Below is a small trained network, with its code and all its weights. Each question gives an input and a target symbol and asks what happens when units are switched off, that is, made to give their printed mean instead of their output.

import numpy as np


def w(rows, s, z=0):
    codes = np.array(rows[::2]) - 128.0
    scale = np.full(codes.shape[1], s)
    scale[-1] = z or s
    return codes * scale


def norm(h):
    return h / np.sqrt((h * h).mean(-1, keepdims=True) + 1e-5)


def f(y):
    return y / 2 * (1 + np.tanh(0.7978845608 * (y + 0.044715 * y**3)))


def softmax(a):
    e = np.exp(a - a.max(-1, keepdims=True))
    return e / e.sum(-1, keepdims=True)


def log_softmax(a):
    a = a - a.max(-1, keepdims=True)
    return a - np.log(np.exp(a).sum(-1, keepdims=True))


def net(x, mask):
    ids = ['Δαγεζηλξτ'.index(c) for c in x.split()]
    T = len(ids)
    res = E[ids] + P[:T]
    u = 0
    for l in range(2):
        r = norm(res)
        for j in range(3):
            rows = slice(3 * j, 3 * j + 3)
            q, k, v = (r @ M[l][rows].T for M in (Q, K, V))
            z = softmax(np.where(np.tri(T) > 0, q @ k.T / 3**0.5, -1e9)) @ v
            o = O[l][rows]
            res = res + np.where(mask[u + j], z, o[:, -1]) @ o[:, :-1]
        u += 3
        y = f(norm(res) @ A[l][:, :-1].T + A[l][:, -1])
        res = res + np.where(mask[u : u + 8], y, B[l][:, -1]) @ B[l][:, :-1]
        u += 8
    return log_softmax(norm(res)[-1] @ U[:, :-1].T + U[:, -1])


Q, K, V, O, A, B = {}, {}, {}, {}, {}, {}
E = w([
[177,71,139,218,83,153,183],'Δ',
[171,105,101,253,128,93,160],'α',
[147,50,98,220,111,108,115],'γ',
[150,123,165,250,190,151,132],'ε',
[121,172,72,225,130,172,157],'ζ',
[73,163,24,169,115,111,125],'η',
[89,129,169,43,118,219,122],'λ',
[96,214,108,95,189,213,137],'ξ',
[102,110,167,96,241,115,73],'τ',
],0.0047)
P = w([
[188,70,65,102,185,116,253],'0',
[206,70,67,116,164,187,116],'1',
[115,86,104,141,168,160,211],'2',
[165,110,112,138,122,179,91],'3',
[82,106,138,173,130,158,177],'4',
[144,143,138,143,98,154,80],'5',
[71,137,175,184,109,139,167],'6',
[129,175,170,144,66,112,83],'7',
[47,153,203,196,70,125,130],'8',
],0.006)
Q[0] = w([
[97,106,109,110,109,146,102],'L0H1',
[113,124,121,81,71,161,111],'L0H1',
[167,180,74,107,128,119,5],'L0H1',
[28,106,141,185,108,152,147],'L0H2',
[132,141,82,137,132,174,138],'L0H2',
[82,163,85,83,160,145,183],'L0H2',
[169,151,93,169,81,149,74],'L0H3',
[122,125,133,154,62,111,106],'L0H3',
[40,155,158,210,164,157,124],'L0H3',
],0.023)
K[0] = w([
[75,79,119,107,120,169,106],'L0H1',
[92,91,116,64,86,174,159],'L0H1',
[221,88,175,87,69,222,16],'L0H1',
[9,254,127,105,86,150,132],'L0H2',
[101,106,78,100,144,155,93],'L0H2',
[138,153,48,34,189,151,147],'L0H2',
[129,175,102,206,39,145,121],'L0H3',
[105,147,175,186,66,92,153],'L0H3',
[41,204,248,105,173,122,97],'L0H3',
],0.016)
V[0] = w([
[178,126,103,149,145,157,67],'L0H1',
[134,171,151,155,158,82,133],'L0H1',
[104,123,118,162,176,96,185],'L0H1',
[144,67,188,183,121,110,113],'L0H2',
[74,80,85,94,101,102,108],'L0H2',
[129,42,134,117,78,95,99],'L0H2',
[93,100,79,193,151,40,87],'L0H3',
[123,38,138,131,97,109,134],'L0H3',
[139,117,177,90,251,114,86],'L0H3',
],0.015)
O[0] = w([
[96,123,112,148,21,78,119,186],'L0H1',
[76,111,148,128,176,135,101,86],'L0H1',
[79,112,59,114,199,146,176,255],'L0H1',
[161,47,52,131,100,92,84,123],'L0H2',
[144,187,102,72,161,113,78,74],'L0H2',
[154,106,93,128,142,101,27,43],'L0H2',
[125,135,152,112,183,36,198,127],'L0H3',
[218,107,111,109,156,95,119,97],'L0H3',
[79,2,212,98,110,109,117,118],'L0H3',
],0.0082)
A[0] = w([
[194,119,220,47,49,88,49,254],'L0N1',
[104,209,129,90,250,81,42,33],'L0N2',
[160,107,126,207,106,240,23,6],'L0N3',
[56,60,219,144,73,59,91,87],'L0N4',
[163,128,242,109,39,103,169,104],'L0N5',
[28,160,140,46,117,198,94,133],'L0N6',
[44,157,104,155,67,227,79,65],'L0N7',
[130,107,86,164,114,40,110,135],'L0N8',
],0.012,0.0016)
B[0] = w([
[182,251,161,173,220,125,49,181],'L0N1',
[135,90,135,87,146,237,115,152],'L0N2',
[107,117,88,63,166,143,148,177],'L0N3',
[93,98,85,83,118,43,150,253],'L0N4',
[140,126,80,40,145,154,108,197],'L0N5',
[203,80,121,140,97,104,144,221],'L0N6',
[212,136,167,102,81,107,140,253],'L0N7',
[99,81,120,139,111,173,116,197],'L0N8',
],0.019,0.0062)
Q[1] = w([
[117,193,99,128,183,181,150],'L1H1',
[76,144,114,84,156,91,154],'L1H1',
[114,178,106,106,140,154,102],'L1H1',
[121,78,129,129,104,133,250],'L1H2',
[141,122,149,112,170,98,110],'L1H2',
[130,136,93,126,145,102,201],'L1H2',
[144,189,187,115,122,132,157],'L1H3',
[159,106,32,133,81,106,108],'L1H3',
[87,131,120,126,70,102,65],'L1H3',
],0.021)
K[1] = w([
[135,188,131,153,169,202,193],'L1H1',
[53,204,178,38,148,169,116],'L1H1',
[133,176,116,129,148,201,129],'L1H1',
[37,34,130,122,188,61,140],'L1H2',
[182,168,135,184,124,165,159],'L1H2',
[172,73,155,98,188,142,136],'L1H2',
[165,156,133,65,149,5,82],'L1H3',
[13,106,166,125,191,214,60],'L1H3',
[112,123,40,74,220,180,187],'L1H3',
],0.016)
V[1] = w([
[183,129,94,177,170,90,136],'L1H1',
[138,52,156,104,116,179,109],'L1H1',
[63,254,106,161,80,60,221],'L1H1',
[214,145,58,188,50,223,199],'L1H2',
[193,161,76,239,165,69,216],'L1H2',
[116,66,121,113,180,246,114],'L1H2',
[74,112,192,115,126,235,39],'L1H3',
[155,117,129,137,115,124,157],'L1H3',
[86,65,206,154,180,114,149],'L1H3',
],0.0067)
O[1] = w([
[150,128,145,126,174,87,80,164],'L1H1',
[139,114,134,131,108,167,160,125],'L1H1',
[79,161,85,105,202,80,155,133],'L1H1',
[123,196,81,119,82,134,1,140],'L1H2',
[178,166,183,123,88,54,42,177],'L1H2',
[145,130,51,174,119,147,81,179],'L1H2',
[100,154,18,134,118,185,215,2],'L1H3',
[144,149,125,146,120,129,112,159],'L1H3',
[127,44,141,168,94,111,135,58],'L1H3',
],0.0056,0.0045)
A[1] = w([
[193,102,118,191,147,132,190,158],'L1N1',
[124,193,233,210,21,186,167,111],'L1N2',
[107,133,98,85,72,188,186,82],'L1N3',
[53,79,177,248,101,172,118,14],'L1N4',
[92,46,110,128,68,114,125,130],'L1N5',
[103,174,180,115,190,220,118,111],'L1N6',
[205,170,132,164,129,128,76,104],'L1N7',
[67,233,139,216,129,48,173,4],'L1N8',
],0.015,0.0028)
B[1] = w([
[114,155,119,103,98,100,68,230],'L1N1',
[1,163,97,103,83,170,75,255],'L1N2',
[128,109,182,141,125,77,104,216],'L1N3',
[201,153,121,179,72,183,128,143],'L1N4',
[95,155,144,139,164,170,197,228],'L1N5',
[169,207,171,125,177,119,116,182],'L1N6',
[94,101,180,170,134,135,161,204],'L1N7',
[121,155,58,161,44,55,179,203],'L1N8',
],0.022,0.0075)
U = w([
[238,79,160,63,38,124,133,172],'Δ',
[126,75,13,115,154,184,83,138],'α',
[165,192,59,181,93,7,200,10],'γ',
[62,49,168,115,178,116,234,235],'ε',
[20,137,173,92,79,201,39,157],'ζ',
[168,115,123,203,85,254,185,73],'η',
[107,108,108,86,157,26,42,4],'λ',
[156,233,174,105,212,172,136,210],'ξ',
[128,70,195,244,136,83,83,129],'τ',
],0.0055,0.0013)

Each question gives the input, a string of symbols that net reads in full, and the target symbol t.
The units are the heads (3 rows each of Q, K, V and O) and the neurons (one row each of A and B). Each row of codes is followed by its name. A weight is (code - 128) times the scale printed after its matrix; where a second scale follows, it is the last column's (O, A, B and U).
mask holds one flag per unit, layer by layer, with each layer's heads first. A switched-off unit (its flag False) gives its mean, the last column of its rows in O or B, instead of its output. The means were averaged over made-up inputs and are rounded, as every weight is.
A unit's drop is (log p(t) with every unit on - log p(t) with that unit switched off) / (log p(t) with every unit on - log p(t) with every unit switched off).
k most important neurons: the k neurons with the biggest drops, biggest first
k most important neurons of layer l: the k neurons of layer l with the biggest drops, biggest first
heads that matter: for each layer, one digit per head in row order, 1 if its drop is at least 0.15 and else 0, layers parted by /
input Δ ε ξ Δ α, target ζ: heads that matter => 011 / 000
input ζ η γ ζ α τ Δ, target ε: 2 most important neurons => L0N4, L1N5
input ζ α α η ζ ξ, target Δ: heads that matter => 101 / 000
input λ α γ ζ γ, target γ: heads that matter => 001 / 000
input ζ τ γ α Δ, target α: heads that matter => 111 / 000
input Δ γ ε γ ε, target η: heads that matter => 010 / 000
input γ ξ α η, target γ: 2 most important neurons of layer 0 => L0N6, L0N7
input γ γ η α Δ Δ γ Δ α, target α: heads that matter => 111 / 000
input η ζ Δ Δ γ, target α: heads that matter => 011 / 000
input τ ζ ζ ε η γ Δ ζ ζ, target γ: heads that matter => 111 / 000
input ζ ζ ζ α ε ε, target ε: heads that matter => 110 / 000
input ζ Δ γ α γ ζ α η ε, target ξ: most important neuron of layer 0 => L0N2
input ζ τ ξ, target ε: heads that matter => 001 / 000
input α γ ζ η γ, target ξ: heads that matter => 010 / 000
input τ Δ ζ ζ η ξ ζ ε, target ε: heads that matter => 100 / 000
input α α α, target λ: 4 most important neurons of layer 1 => L1N1, L1N2, L1N8, L1N5
input η ζ η ζ ξ λ, target ξ: 2 most important neurons => L0N1, L0N5
input τ ξ α ζ η λ ζ, target Δ: 3 most important neurons => L0N3, L0N7, L0N6
input ε ζ η ζ γ τ, target λ: 3 most important neurons => L0N1, L0N4, L1N2
input η ε ζ, target ξ: most important neuron of layer 0 => L0N4
input ε τ τ ζ ξ α, target η: 3 most important neurons => L0N8, L1N4, L1N5
input η γ η λ α, target Δ: 2 most important neurons => L0N3, L0N7
input γ η ε Δ γ, target η: 3 most important neurons of layer 1 => L1N4, L1N5, L1N2
input ξ ε τ α ε ζ ε, target γ: 2 most important neurons => L1N8, L0N7
